Where the symbols take the items:
fr ξ qc
fr ω sb
fr κ jr
fr θ hm
fr δ lj
fz ξ zm
fz ω dq
fz κ hj
fz θ bl
fz δ bc
dd ξ dz
dd ω pj
dd κ td
dd θ lf
dd δ qg
rl ξ ds
rl ω dc
rl κ qg
rl θ mq
rl δ th
sq ξ gd
sq ω lb
sq κ cc
sq θ dz
sq δ hz
tt ξ ht
tt ω tg
tt κ nr
tt θ mr
tt δ hd
dj ξ ns
dj ω th
dj κ lf
dj θ rt
dj δ mq
tq ξ sj
tq ω nl
tq κ bn
tq θ pz
tq δ cf
ns ξ sg
ns ω lf
ns κ dj
ns θ lz
ns δ zh
qh ξ hc
qh ω cf
qh κ zd
qh θ zm
qh δ pz
mb ξ pz
mb ω qh
mb κ hc
mb θ bc
mb δ dq
zd ξ qh
zd ω dm
zd κ cf
zd θ fz
zd δ mb
cd ξ lj
cd ω fr
cd κ qc
cd θ bz
cd δ dg
dq ξ hj
dq ω pz
dq κ rh
dq θ ch
dq δ zm
gj ξ sf
gj ω md
gj κ fm
gj θ gg
gj δ cz
gt ξ pq
gt ω ct
gt κ tl
gt θ zs
gt δ qt
mr ξ rd
mr ω dn
mr κ gh
mr θ mn
mr δ ff
ct ξ tl
ct ω mc
ct κ bl
ct θ gj
ct δ pq
fm ξ gj
fm ω qt
fm κ md
fm θ nf
fm δ zs
lj ξ pr
lj ω qc
lj κ cd
lj θ mz
lj δ nc
bn ξ tq
bn ω mz
bn κ nl
bn θ mb
bn δ dm
nq ξ cn
nq ω cz
nq κ qm
nq θ tg
nq δ gg
nl ξ bn
nl ω bz
nl κ mz
nl θ hc
nl δ sj
dz ξ dc
dz ω td
dz κ dd
dz θ dj
dz δ rl
sm ξ ll
sm ω gq
sm κ ls
sm θ pr
sm δ jr
nc ξ hr
nc ω pr
nc κ dg
nc θ tq
nc δ zq
lz ξ jm
lz ω mp
lz κ rt
lz θ fr
lz δ ls
bl ξ ct
bl ω ch
bl κ mc
bl θ fm
bl δ gt
hz ξ gb
hz ω gd
hz κ mn
hz θ rl
hz δ td
qt ξ md
qt ω pq
qt κ sr
qt θ nq
qt δ gj
hm ξ zq
hm ω nc
hm κ hr
hm θ dm
hm δ mz
pj ξ td
pj ω hz
pj κ gb
pj θ rc
pj δ dz
zs ξ cz
zs ω gj
zs κ sf
zs θ gs
zs δ nq
sr ξ qt
sr ω gt
sr κ pq
sr θ qm
sr δ fm
jr ξ fr
jr ω ll
jr κ sb
jr θ hr
jr δ cd
ht ξ qq
ht ω nr
ht κ tt
ht θ rd
ht δ zc
ds ξ rc
ds ω qg
ds κ rl
ds θ zh
ds δ lf
qq ξ hd
qq ω tt
qq κ ht
qq θ rz
qq δ bf
qg ξ rl
qg ω dz
qg κ dc
qg θ sg
qg δ rc
sg ξ mq
sg ω dj
sg κ ns
sg θ jm
sg δ br
jm ξ gq
jm ω rt
jm κ lz
jm θ qc
jm δ sm
bz ξ mz
bz ω hm
bz κ zq
bz θ zd
bz δ bn
dr ξ bc
dr ω fz
dr κ zm
dr θ tl
dr δ bt
rt ξ lz
rt ω jn
rt κ mp
rt θ jr
rt δ gq
cz ξ qm
cz ω sf
cz κ zs
cz θ pg
cz δ cn
td ξ dd
td ω gb
td κ pj
td θ th
td δ dc
mc ξ bl
mc ω bt
mc κ ch
mc θ md
mc δ tl
dm ξ cf
dm ω tq
dm κ sj
dm θ dq
dm δ qh
hr ξ hm
hr ω dg
hr κ nc
hr θ sj
hr δ bz
hc ξ mb
hc ω zd
hc κ qh
hc θ dr
hc δ rh
ff ξ lb
ff ω rd
ff κ rz
ff θ pj
ff δ sq
cc ξ sq
cc ω ff
cc κ lb
cc θ dd
cc δ mn
sb ξ jr
sb ω sm
sb κ ll
sb θ nc
sb δ qc
mq ξ zh
mq ω ns
mq κ sg
mq θ gq
mq δ jn
pq ξ sr
pq ω tl
pq κ gt
pq θ cz
pq δ md
sd ξ bt
sd ω dr
sd κ bc
sd θ pq
sd δ mc
zh ξ br
zh ω sg
zh κ mq
zh θ ls
zh δ mp
gs ξ pg
gs ω gg
gs κ cm
gs θ hd
gs δ tg
nf ξ gg
nf ω nq
nf κ cn
nf θ tt
nf δ gs
sf ξ zs
sf ω fm
sf κ gj
sf θ cm
sf δ qm
lf ξ dj
lf ω rc
lf κ th
lf θ mp
lf δ sg
bt ξ ch
bt ω bc
bt κ sd
bt θ sr
bt δ bl
nr ξ tt
nr ω nh
nr κ tg
nr θ gh
nr δ qq
dn ξ gh
dn ω zc
dn κ bf
dn θ sq
dn δ rd
ll ξ sb
ll ω ls
ll κ sm
ll θ dg
ll δ fr
mp ξ rt
mp ω br
mp κ jn
mp θ sb
mp δ jm
jn ξ mp
jn ω zh
jn κ br
jn θ ll
jn δ lz
gg ξ cm
gg ω cn
gg κ nf
gg θ ht
gg δ pg
cn ξ nf
cn ω qm
cn κ nq
cn θ nr
cn δ cm
rz ξ ff
rz ω mr
rz κ rd
rz θ gb
rz δ cc
md ξ fm
md ω sr
md κ qt
md θ cn
md δ sf
dg ξ nc
dg ω lj
dg κ pr
dg θ bn
dg δ hm
qm ξ nq
qm ω zs
qm κ cz
qm θ nh
qm δ nf
bf ξ dn
bf ω hd
bf κ zc
bf θ cc
bf δ mr
ch ξ mc
ch ω sd
ch κ bt
ch θ qt
ch δ ct
tl ξ gt
tl ω bl
tl κ ct
tl θ sf
tl δ sr
zm ξ dr
zm ω hj
zm κ fz
zm θ ct
zm δ sd
nh ξ tg
nh ω gs
nh κ pg
nh θ bf
nh δ tt
rc ξ th
rc ω rl
rc κ ds
rc θ br
rc δ dj
gb ξ pj
gb ω mn
gb κ hz
gb θ ds
gb δ dd
gh ξ mr
gh ω bf
gh κ dn
gh θ gd
gh δ rz
bc ξ sd
bc ω zm
bc κ dr
bc θ gt
bc δ ch
mn ξ hz
mn ω sq
mn κ gd
mn θ qg
mn δ pj
gq ξ ls
gq ω lz
gq κ jm
gq θ cd
gq δ ll
tg ξ nr
tg ω pg
tg κ nh
tg θ dn
tg δ ht
lb ξ cc
lb ω rz
lb κ ff
lb θ td
lb δ gd
cf ξ zd
cf ω sj
cf κ dm
cf θ hj
cf δ hc
zc ξ bf
zc ω qq
zc κ hd
zc θ lb
zc δ gh
cm ξ gs
cm ω nf
cm κ gg
cm θ qq
cm δ nh
rd ξ rz
rd ω gh
rd κ mr
rd θ hz
rd δ lb
sj ξ dm
sj ω bn
sj κ tq
sj θ rh
sj δ zd
hd ξ zc
hd ω ht
hd κ qq
hd θ ff
hd δ dn
rh ξ dq
rh ω mb
rh κ pz
rh θ bt
rh δ fz
th ξ lf
th ω ds
th κ rc
th θ jn
th δ ns
qc ξ cd
qc ω jr
qc κ fr
qc θ zq
qc δ pr
pz ξ rh
pz ω hc
pz κ mb
pz θ sd
pz δ hj
zq ξ bz
zq ω hr
zq κ hm
zq θ cf
zq δ nl
mz ξ nl
mz ω zq
mz κ bz
mz θ qh
mz δ tq
pr ξ dg
pr ω cd
pr κ lj
pr θ nl
pr δ hr
gd ξ mn
gd ω cc
gd κ sq
gd θ dc
gd δ gb
ls ξ sm
ls ω jm
ls κ gq
ls θ lj
ls δ sb
br ξ jn
br ω mq
br κ zh
br θ sm
br δ rt
pg ξ nh
pg ω cm
pg κ gs
pg θ zc
pg δ nr
dc ξ qg
dc ω dd
dc κ dz
dc θ ns
dc δ ds
hj ξ fz
hj ω rh
hj κ dq
hj θ mc
hj δ dr

In the rows, 488 stands for zero.

The rows follow the links: the fewer symbols apart two items are, the more alike their rows tend to be.

Item, then a row for it; each showing differs a little:
rd: [ 500  529  557  447  543  367  313  563  311  719  661  622  424  766  388  371  557  613  343  528  488  438  552  629  452  449  691  516  586  279  493  340  752  476  283   82  555  240  433  774  398  394  525  254  438  503  246  459  409  643  239  264  407  388  450  298  611  484  669  479  542  383  518  462  492]
md: [ 695  689  580  710  358  653  366  448  484  492  589  370  461  125  330  580  643  353  564  638  366  587  536  388  711  536  187  335  668  570  526  454  168  554  694  674  614  699  371  433  415  653  600  526  628  435  406  583  294  380  441  333  438  422  754  419  502  623  518  725  401  456  497  372  445]
zs: [ 599  662  489  657  239  570  324  544  407  612  637  444  391  352  307  411  679  415  525  505  382  480  602  483  720  529  394  224  657  599  420  443  304  632  655  559  655  604  441  333  327  497  497  380  622  424  383  657  474  388  158  312  206  511  740  449  360  612  624  726  478  550  366  297  386]
ds: [ 202  429  428  377  542  235  418  566  440  596  543  650  581  982  466  400  200  536  537  453  600  428  559  706  300  514  761  404  464  419  409  482  785  560  299  309  459  243  555  551  624  431  439  447  372  529  438  481  773  646  336  500  395  422  312  650  408  448  609  357  548  472  371  552  484]
th: [ 177  401  436  331  658  176  446  507  477  536  445  679  562  907  537  463  164  561  570  488  645  422  544  683  296  459  752  482  435  395  469  465  854  480  299  341  456  274  575  670  649  454  460  495  362  509  423  423  669  584  531  546  532  443  244  674  477  402  582  302  526  445  477  601  533]
mq: [ 355  398  494  377  657  349  687  518  658  519  329  586  614  631  460  489  178  407  639  578  600  520  562  553  324  639  479  618  352  355  506  690  614  450  371  538  407  455  550  620  636  553  475  606  421  607  650  425  619  595  882  596  816  305  313  724  634  369  344  393  445  370  557  759  713]
hj: [ 688  471  454  543  296  712  693  454  552  419  365  353  357  110  572  473  747  436  475  366  401  494  460  296  699  539  328  557  380  584  473  618  214  497  715  714  467  740  502  166  314  422  396  534  626  471  739  533  462  288  581  565  505  627  663  450  440  474  300  563  476  590  474  429  512]
dn: [ 603  603  514  503  334  487  422  643  304  854  655  626  352  701  255  298  644  539  362  548  380  432  654  591  587  616  612  450  580  285  402  480  574  543  366  127  523  342  471  557  271  311  465  222  502  563  407  589  559  603  189  207  371  329  547  314  583  474  601  573  514  413  452  480  612]
cm: [ 431  582  584  515  653  207  233  454  332  610  473  622  281  423  469  521  603  528  624  512  628  417  662  593  720  365  598  412  660  366  541  275  662  484  497  395  745  458  407  800  357  478  580  351  535  357  140  481  171  295  431  316  428  550  629  469  480  555  732  585  538  499  613  279  483]
jr: [ 381  287  438  331  692  470  531  405  526  202  455  436  688  616  740  578  386  637  337  345  566  485  214  463  161  283  620  703  364  514  550  411  663  325  350  401  292  348  515  540  687  482  484  595  304  489  520  309  480  604  573  738  579  636  234  402  505  416  384  224  534  526  532  608  392]
pr: [ 459  392  478  473  575  619  620  373  708  170  439  358  757  369  633  632  272  409  487  515  473  589  255  364  241  466  286  562  381  647  571  568  348  419  525  704  325  560  508  427  748  664  532  772  403  519  675  417  513  566  766  723  652  463  346  562  521  456  280  373  392  471  529  683  445]
pq: [ 658  575  650  624  593  584  296  342  476  343  541  379  452   79  497  654  697  447  510  577  449  549  429  344  652  354  264  487  657  537  661  313  285  432  612  609  635  648  338  642  463  672  653  555  574  361  274  454   52  345  565  413  505  558  677  325  550  612  540  645  466  465  644  364  382]
rh: [ 632  447  479  529  436  653  689  410  608  367  253  354  369   65  610  538  654  424  550  395  467  525  458  317  649  521  300  618  392  573  524  609  239  479  702  789  499  762  512  272  381  502  445  612  608  449  713  487  372  248  751  615  612  616  615  526  480  487  290  560  464  564  583  411  542]
pj: [ 479  613  501  552  372  505  476  626  564  705  618  545  669  694  173  427  207  304  582  743  379  579  636  591  381  752  363  304  538  421  439  649  412  612  399  450  442  437  489  554  584  625  545  523  494  663  540  590  745  753  480  347  563  121  475  624  584  476  491  568  360  301  357  717  613]
gb: [ 478  611  549  580  419  489  456  607  593  663  620  529  662  678  190  458  220  308  597  788  397  603  612  587  390  726  311  356  580  402  471  632  432  604  396  465  464  449  468  638  609  666  565  528  481  633  490  582  658  740  525  371  636   85  462  599  623  489  500  584  352  282  434  714  622]
gj: [ 653  688  532  691  245  628  364  522  453  560  607  411  407  218  300  474  655  358  546  570  321  538  585  415  719  547  257  237  647  589  449  477  185  615  685  652  631  678  427  358  356  590  559  459  640  434  445  647  414  384  301  308  314  429  773  448  423  622  561  729  430  511  404  348  420]
cf: [ 331  325  430  378  680  377  514  305  517  174  283  449  442  313  818  629  510  591  533  241  652  418  331  431  514  230  563  589  392  620  539  348  565  389  593  690  523  574  524  433  566  460  455  613  449  324  474  370  302  235  659  743  479  852  452  570  323  494  473  364  583  700  561  338  330]
gs: [ 429  581  602  522  682  231  263  445  368  642  447  629  271  389  443  545  576  510  644  563  612  422  700  601  766  417  538  469  648  331  571  288  655  469  492  435  754  480  405  840  374  519  588  348  532  384  166  479  172  296  518  287  495  503  642  499  542  546  707  600  535  467  622  298  544]
qh: [ 429  353  475  428  674  418  573  325  575  212  244  416  429  189  799  641  556  524  591  328  633  462  380  384  564  296  460  633  404  587  592  394  470  363  629  757  517  641  493  454  529  514  479  631  498  359  548  367  253  195  774  720  610  768  484  579  414  499  407  428  539  627  624  386  434]
dm: [ 344  339  409  372  631  376  495  349  508  180  316  424  455  382  827  596  526  614  519  229  634  419  336  445  485  227  650  557  386  656  505  338  588  401  596  650  476  519  542  385  549  436  413  587  432  328  487  382  374  234  545  741  382  867  426  543  269  484  482  346  599  698  492  328  307]
nc: [ 493  423  440  519  425  674  639  428  701  221  439  323  750  341  541  590  317  350  514  500  419  591  307  361  286  532  262  478  371  678  505  649  238  480  579  789  305  609  515  240  696  634  496  756  473  516  730  481  626  543  679  710  618  482  420  601  442  493  268  441  386  470  425  644  433]
gh: [ 561  559  534  482  399  445  382  614  290  800  667  615  360  749  327  335  633  560  346  535  423  430  631  603  543  541  628  469  587  303  405  420  653  543  329   90  527  302  441  626  316  338  474  204  491  535  321  519  537  629  166  229  360  368  494  304  599  488  621  542  521  425  459  446  552]
fz: [ 733  497  438  551  260  761  694  476  512  430  383  333  363  149  572  458  804  470  418  344  381  491  441  296  686  532  352  547  397  597  457  595  208  506  698  672  455  730  534  136  279  366  391  493  614  465  724  539  469  309  493  540  452  646  647  394  405  480  312  588  482  601  474  380  496]

Each walk starts at a row. The symbols on each line, taken left to right, move it on to the next item.
Answer with the item's row; about right is enough.
start [ 187  375  443  335  721  185  483  490  513  508  391  674  546  857  534  493  180  542  596  505  660  428  549  681  285  473  705  533  404  367  482  484  831  451  306  365  446  301  560  716  665  488  460  507  368  517  414  403  610  586  654  572  601  434  249  686  502  413  543  302  520  449  513  621  554]
κ ξ κ ω θ
[ 384  417  464  404  588  416  734  544  669  541  313  546  602  623  444  454  192  421  609  601  552  530  568  527  341  674  424  600  338  375  483  747  551  459  389  549  362  483  577  527  592  540  422  634  455  631  707  448  685  621  867  608  814  277  331  711  594  369  306  396  434  360  530  766  705]
θ κ ω κ ξ θ ξ
[ 383  321  485  360  707  508  547  359  603  159  438  393  724  504  732  622  334  569  380  438  577  512  215  396  182  308  508  689  361  549  590  447  553  344  406  527  299  401  488  577  745  583  515  668  332  484  521  306  407  566  725  734  648  558  256  473  528  438  362  280  500  482  561  649  416]
start [ 443  570  543  536  546  280  220  459  308  608  543  584  259  460  456  479  650  563  528  462  585  393  631  598  743  336  649  357  658  451  473  244  663  524  515  387  718  459  408  662  353  428  544  296  544  334  172  536  281  289  271  311  262  607  647  440  387  585  766  597  567  541  507  203  391]
ω θ ξ δ θ ξ
[ 449  514  580  455  665  347  262  491  361  626  631  622  482  738  404  497  477  582  404  584  527  478  526  598  432  413  622  530  608  283  558  294  750  436  274  134  508  242  404  902  491  478  595  330  393  499  184  431  344  654  387  293  518  364  394  334  642  492  665  434  526  344  576  509  528]
ξ δ δ ξ θ δ
[ 215  387  477  337  748  194  542  476  539  498  367  656  573  788  547  510  159  533  623  531  666  460  546  640  312  492  659  580  410  344  490  516  799  424  315  420  450  332  549  733  666  520  493  544  363  531  468  384  564  565  747  585  658  390  266  688  549  402  490  311  503  419  540  645  596]
start [ 539  641  482  611  304  440  270  542  333  635  605  506  305  441  357  433  674  484  514  448  430  430  593  532  732  460  553  245  666  570  402  358  460  610  615  476  689  519  429  397  326  438  492  327  588  393  301  614  436  345  100  298  152  595  708  438  352  591  708  658  545  569  399  223  356]
ω ω κ ξ ξ κ θ
[ 453  566  545  535  622  238  204  449  316  612  517  599  263  438  474  488  607  566  597  489  615  392  652  594  730  351  628  415  645  419  517  242  683  508  493  396  721  466  404  729  373  468  559  330  517  335  152  485  219  293  334  308  327  581  636  451  452  557  761  574  557  536  548  239  427]
θ θ ω ω δ ω θ
[ 450  557  630  519  682  369  315  507  472  594  615  585  593  639  319  547  309  442  517  767  504  575  581  593  375  517  444  499  619  295  587  442  620  440  284  285  496  319  391  914  622  675  661  488  409  550  254  451  354  690  591  319  679  214  401  452  703  487  589  490  431  261  605  635  603]
start [ 506  471  400  504  350  693  667  466  678  248  451  326  714  378  530  550  307  371  500  481  408  576  335  358  331  564  302  444  370  721  488  660  213  525  603  793  329  638  544  168  671  603  440  745  484  532  769  515  700  523  572  691  524  489  468  607  382  473  294  476  398  546  374  624  428]
κ δ δ κ ξ ξ
[ 368  374  348  414  411  483  503  404  495  246  421  399  517  526  757  502  486  581  457  189  564  407  312  448  405  325  629  449  386  738  420  411  471  488  610  661  427  495  572  136  556  384  391  568  432  393  597  473  625  347  336  741  242  816  444  556  203  495  480  370  562  734  351  350  242]
κ ω δ θ κ ω
[ 382  348  455  377  689  369  524  306  557  194  279  439  431  264  803  632  548  566  572  302  670  433  355  421  529  252  521  634  403  597  543  378  535  365  615  713  501  615  512  463  535  487  480  625  470  350  517  366  240  224  726  718  515  797  478  568  363  478  441  382  555  648  595  372  369]
start [ 450  583  508  542  463  329  235  479  307  605  578  562  273  506  465  457  647  547  550  424  529  408  619  604  729  382  640  307  656  492  444  279  592  554  555  415  723  466  424  555  339  415  524  311  548  347  185  554  345  321  193  285  202  609  663  442  371  594  752  600  575  584  455  183  349]
θ ξ δ ξ θ
[ 432  512  629  470  703  333  264  488  381  621  631  603  516  715  395  510  432  555  426  641  526  502  522  615  406  447  575  543  610  284  580  331  731  426  274  158  533  266  383  917  541  561  598  367  404  522  189  429  303  653  435  298  558  326  394  343  694  489  634  459  481  320  603  562  525]
δ ξ ξ κ ξ
[ 466  616  578  584  492  483  424  575  582  655  627  554  682  640  198  504  212  325  599  804  427  609  608  583  395  700  318  366  575  362  523  581  447  570  380  457  471  423  461  701  633  709  613  531  460  612  438  550  580  757  581  339  656   86  472  583  681  489  501  555  355  232  459  732  622]
start [ 642  688  506  705  238  612  348  532  438  597  624  443  389  294  291  452  663  370  545  539  355  528  596  457  722  557  331  225  646  607  434  448  219  629  661  607  629  645  413  330  346  513  505  406  636  427  413  653  446  381  229  302  265  459  767  461  389  625  615  742  461  544  368  308  405]
δ κ δ ω κ
[ 585  646  454  646  271  520  297  525  351  619  632  473  349  411  355  419  689  451  521  478  417  431  598  530  729  495  505  209  652  579  399  393  362  605  621  521  665  543  426  370  323  455  501  343  614  399  334  633  479  359  109  288  169  544  741  428  345  619  660  692  517  572  363  250  363]
ξ ω δ ω θ
[ 477  574  604  552  686  249  282  462  401  649  433  628  283  351  391  529  578  475  655  613  587  458  718  584  779  475  483  472  645  327  571  351  613  463  492  447  728  517  393  868  347  553  600  382  578  399  210  490  140  301  616  288  574  442  645  503  584  547  677  616  489  446  664  349  605]
start [ 190  421  416  315  601  217  440  528  472  556  492  670  571  943  512  445  182  546  553  479  644  407  546  709  302  480  767  436  433  406  447  469  815  499  280  308  452  257  563  644  631  420  447  449  356  533  403  447  718  614  436  518  439  425  289  666  425  425  599  310  533  483  410  579  526]
δ δ κ ξ ξ ξ
[ 411  408  446  428  507  506  765  547  661  554  346  540  584  629  444  432  234  387  572  582  500  526  541  507  349  706  425  578  317  367  458  763  508  471  408  548  319  499  605  462  578  518  412  607  462  630  779  476  748  632  831  575  769  283  339  694  600  354  282  401  412  375  483  771  729]
θ θ θ θ
[ 485  381  492  462  683  469  609  317  596  214  250  400  409  129  748  636  567  507  608  365  599  479  397  359  599  346  400  652  375  567  581  483  421  355  637  793  512  705  499  458  510  526  472  650  540  377  581  381  268  207  813  711  631  727  514  567  461  489  356  459  495  586  628  395  481]
start [ 628  546  612  581  624  553  295  330  450  321  542  395  432   91  577  667  711  505  466  529  478  533  408  357  625  283  329  525  637  548  644  271  363  397  585  579  614  601  327  672  454  604  625  533  524  368  257  414   34  315  532  436  497  619  619  293  548  602  544  601  481  498  644  326  389]
δ δ δ ω δ ξ θ
[ 556  640  627  574  606  348  395  522  463  741  429  613  285  328  313  496  562  426  670  696  527  504  766  544  775  581  377  474  612  276  550  470  517  484  502  498  694  594  415  796  330  589  580  392  617  445  308  516  252  369  690  244  643  314  655  545  659  510  597  673  454  368  640  455  692]
κ δ δ ω ω ξ
[ 620  663  595  598  439  473  495  557  459  804  456  590  293  351  206  402  586  365  634  696  443  508  790  542  787  709  322  454  598  274  475  589  444  549  495  481  664  604  443  647  293  543  525  385  632  545  444  584  400  437  608  237  655  230  668  508  654  504  529  708  449  348  558  497  739]
start [ 684  644  590  694  453  632  349  421  511  436  566  376  467   64  381  601  648  358  545  637  377  580  509  347  703  460  203  382  658  580  573  413  170  502  677  689  629  702  345  528  423  674  635  542  612  407  368  556  208  365  506  372  484  462  732  405  508  613  522  721  414  466  550  366  434]
θ δ θ θ θ δ ξ
[ 406  592  439  522  306  487  489  639  544  707  653  553  641  809  193  369  207  364  565  655  403  526  618  621  365  736  441  272  513  473  371  675  457  652  401  439  438  402  540  437  565  551  487  461  489  636  554  630  858  739  306  357  457  186  432  641  476  488  543  528  420  369  303  672  567]
ξ δ ω θ
[ 241  390  488  366  742  240  572  485  592  489  346  649  571  724  550  523  148  483  642  558  657  484  538  634  327  531  570  618  388  349  526  568  737  440  308  481  437  381  553  732  679  558  482  587  379  539  493  409  593  585  819  607  748  372  253  692  569  394  469  327  482  388  560  694  646]
